Below is a small trained network, with its code and all its weights. Each question gives an input and a target symbol and asks what happens when units are switched off, that is, made to give their printed mean instead of their output.

import numpy as np


def w(rows, s, z=0):
    codes = np.array(rows[::2]) - 128.0
    scale = np.full(codes.shape[1], s)
    scale[-1] = z or s
    return codes * scale


def norm(h):
    return h / np.sqrt((h * h).mean(-1, keepdims=True) + 1e-5)


def f(y):
    return y / 2 * (1 + np.tanh(0.7978845608 * (y + 0.044715 * y**3)))


def softmax(a):
    e = np.exp(a - a.max(-1, keepdims=True))
    return e / e.sum(-1, keepdims=True)


def log_softmax(a):
    a = a - a.max(-1, keepdims=True)
    return a - np.log(np.exp(a).sum(-1, keepdims=True))


def net(x, mask):
    ids = ['αβγδεζηθλμπστφψω'.index(c) for c in x.split()]
    T = len(ids)
    res = E[ids] + P[:T]
    u = 0
    for l in range(2):
        r = norm(res)
        for j in range(3):
            rows = slice(2 * j, 2 * j + 2)
            q, k, v = (r @ M[l][rows].T for M in (Q, K, V))
            z = softmax(np.where(np.tri(T) > 0, q @ k.T / 2**0.5, -1e9)) @ v
            o = O[l][rows]
            res = res + np.where(mask[u + j], z, o[:, -1]) @ o[:, :-1]
        u += 3
        y = f(norm(res) @ A[l][:, :-1].T + A[l][:, -1])
        res = res + np.where(mask[u : u + 8], y, B[l][:, -1]) @ B[l][:, :-1]
        u += 8
    return log_softmax(norm(res)[-1] @ U[:, :-1].T + U[:, -1])


Q, K, V, O, A, B = {}, {}, {}, {}, {}, {}
E = w([
[161,143,86],'α',
[114,88,160],'β',
[157,97,51],'γ',
[128,51,66],'δ',
[118,29,64],'ε',
[73,97,178],'ζ',
[177,154,78],'η',
[60,55,52],'θ',
[144,87,65],'λ',
[175,216,229],'μ',
[121,26,59],'π',
[39,251,162],'σ',
[133,136,239],'τ',
[101,141,138],'φ',
[62,58,51],'ψ',
[184,227,113],'ω',
],0.017)
P = w([
[202,141,2],'0',
[169,127,142],'1',
[172,131,141],'2',
[160,123,137],'3',
[160,126,130],'4',
[157,123,137],'5',
[159,127,136],'6',
[150,123,147],'7',
[155,128,143],'8',
[152,125,152],'9',
[153,126,154],'10',
[148,130,155],'11',
],0.0051)
Q[0] = w([
[29,112,105],'0.h1',
[35,121,103],'0.h1',
[177,157,172],'0.h2',
[5,182,141],'0.h2',
[52,101,224],'0.h3',
[115,3,105],'0.h3',
],0.034)
K[0] = w([
[155,41,93],'0.h1',
[158,66,116],'0.h1',
[173,183,176],'0.h2',
[41,195,135],'0.h2',
[67,118,240],'0.h3',
[113,2,104],'0.h3',
],0.033)
V[0] = w([
[163,83,134],'0.h1',
[119,111,95],'0.h1',
[250,113,94],'0.h2',
[195,61,195],'0.h2',
[146,174,198],'0.h3',
[83,35,193],'0.h3',
],0.02)
O[0] = w([
[79,138,81,173],'0.h1',
[85,91,134,219],'0.h1',
[174,33,218,86],'0.h2',
[244,113,167,2],'0.h2',
[179,203,134,167],'0.h3',
[150,137,2,67],'0.h3',
],0.016,0.0039)
A[0] = w([
[38,143,179,255],'0.n1',
[226,230,179,118],'0.n2',
[196,104,133,31],'0.n3',
[200,141,207,124],'0.n4',
[210,12,123,104],'0.n5',
[59,108,5,127],'0.n6',
[199,110,105,46],'0.n7',
[80,83,187,47],'0.n8',
],0.02,0.003)
B[0] = w([
[155,95,190,208],'0.n1',
[106,60,83,171],'0.n2',
[101,184,123,161],'0.n3',
[187,129,161,191],'0.n4',
[111,149,4,237],'0.n5',
[214,123,162,246],'0.n6',
[130,205,90,157],'0.n7',
[161,121,68,156],'0.n8',
],0.038,0.013)
Q[1] = w([
[100,100,146],'1.h1',
[111,254,143],'1.h1',
[133,76,89],'1.h2',
[95,116,77],'1.h2',
[173,97,164],'1.h3',
[161,141,196],'1.h3',
],0.041)
K[1] = w([
[90,158,140],'1.h1',
[140,255,149],'1.h1',
[80,173,163],'1.h2',
[125,178,106],'1.h2',
[131,48,121],'1.h3',
[168,54,121],'1.h3',
],0.038)
V[1] = w([
[103,39,107],'1.h1',
[208,162,147],'1.h1',
[155,120,147],'1.h2',
[3,56,112],'1.h2',
[142,166,75],'1.h3',
[241,206,163],'1.h3',
],0.023)
O[1] = w([
[115,60,159,83],'1.h1',
[133,129,70,215],'1.h1',
[103,127,148,161],'1.h2',
[224,185,109,9],'1.h2',
[134,182,104,109],'1.h3',
[253,160,145,247],'1.h3',
],0.022,0.016)
A[1] = w([
[119,39,54,58],'1.n1',
[18,98,221,254],'1.n2',
[110,153,86,65],'1.n3',
[174,214,50,113],'1.n4',
[138,82,61,151],'1.n5',
[165,67,61,186],'1.n6',
[5,223,192,85],'1.n7',
[181,164,149,48],'1.n8',
],0.026,0.0043)
B[1] = w([
[102,57,108,192],'1.n1',
[78,228,142,148],'1.n2',
[162,129,141,145],'1.n3',
[83,93,178,248],'1.n4',
[120,160,95,199],'1.n5',
[92,180,109,237],'1.n6',
[200,254,129,202],'1.n7',
[97,146,116,177],'1.n8',
],0.055,0.017)
U = w([
[25,98,71,105],'α',
[138,135,46,123],'β',
[30,160,134,114],'γ',
[145,93,224,168],'δ',
[126,109,152,82],'ε',
[142,110,128,80],'ζ',
[88,59,147,133],'η',
[129,98,142,87],'θ',
[55,116,202,110],'λ',
[171,84,125,130],'μ',
[141,91,171,149],'π',
[253,136,93,2],'σ',
[139,105,128,69],'τ',
[167,200,177,220],'φ',
[123,94,143,112],'ψ',
[151,109,124,66],'ω',
],0.02,0.0057)

Each question gives the input, a string of symbols that net reads in full, and the target symbol t.
The units are the heads (2 rows each of Q, K, V and O) and the neurons (one row each of A and B). Each row of codes is followed by its name. A weight is (code - 128) times the scale printed after its matrix; where a second scale follows, it is the last column's (O, A, B and U).
mask holds one flag per unit, layer by layer, with each layer's heads first. A switched-off unit (its flag False) gives its mean, the last column of its rows in O or B, instead of its output. The means were averaged over made-up inputs and are rounded, as every weight is.
A unit's drop is (log p(t) with every unit on - log p(t) with that unit switched off) / (log p(t) with every unit on - log p(t) with every unit switched off).
The circuit of an input: a set's keep is (log p(t) with only the set's units on - log p(t) with every unit switched off) / (log p(t) with every unit on - log p(t) with every unit switched off). Starting from the 12 units with the biggest drops (on a tie, the unit counted first), units are removed one at a time, each time the one whose removal leaves the highest keep (on an exact tie, the one counted first), for as long as the keep stays at least 0.8.
circuit, biggest first: the units of the circuit, biggest drop first
k most important neurons: the k neurons with the biggest drops, biggest first
k most important neurons of layer l: the k neurons of layer l with the biggest drops, biggest first
which heads matter: for each layer, one digit per head in row order, 1 if its drop is at least 0.15 and else 0, layers parted by /
input σ σ μ ζ σ λ σ σ η θ, target σ: 4 most important neurons	0.n6, 0.n4, 1.n4, 0.n5
input σ β μ σ φ σ α σ π η σ β, target β: which heads matter	011 / 101
input ω μ β μ α σ τ, target α: 4 most important neurons	0.n2, 1.n7, 0.n6, 1.n4
input β δ ω β ε π τ σ σ η η, target β: 2 most important neurons	0.n2, 0.n5
input β σ σ β μ σ β ε σ σ σ μ, target β: 2 most important neurons of layer 0	0.n2, 0.n4
input σ ω σ θ β μ μ, target σ: circuit, biggest first	0.n4, 0.h2, 0.n2
input δ σ θ σ π ω η μ σ ω β μ, target δ: 4 most important neurons of layer 0	0.n5, 0.n4, 0.n6, 0.n2
input β δ σ α, target β: 2 most important neurons of layer 0	0.n5, 0.n2
input σ α γ λ β α, target σ: 3 most important neurons	0.n4, 0.n8, 0.n5
input β ψ β η, target β: 2 most important neurons	0.n6, 0.n4
input σ η δ σ ψ η, target σ: 3 most important neurons	0.n4, 0.n6, 0.n5
input α η π π σ β σ β τ β ω α, target α: 2 most important neurons	0.n6, 0.n8
input η σ σ μ α τ σ δ η θ, target η: 4 most important neurons	1.n7, 0.n6, 0.n5, 0.n2
input σ μ ψ γ π η π θ ψ, target σ: 2 most important neurons	0.n6, 0.n4
input η η σ β η ε α μ σ σ α, target η: 3 most important neurons of layer 0	0.n8, 0.n6, 0.n4
input α ω η π θ β σ σ ω σ ζ μ, target α: 2 most important neurons of layer 0	0.n2, 0.n1
input σ σ σ θ η, target σ: which heads matter	111 / 010
input β α φ γ π δ η λ γ β, target β: which heads matter	001 / 101
input γ η ψ σ ψ ζ σ σ μ, target γ: circuit, biggest first	1.h3, 0.n2, 0.n5
input γ β η β σ β σ δ α, target γ: which heads matter	011 / 101
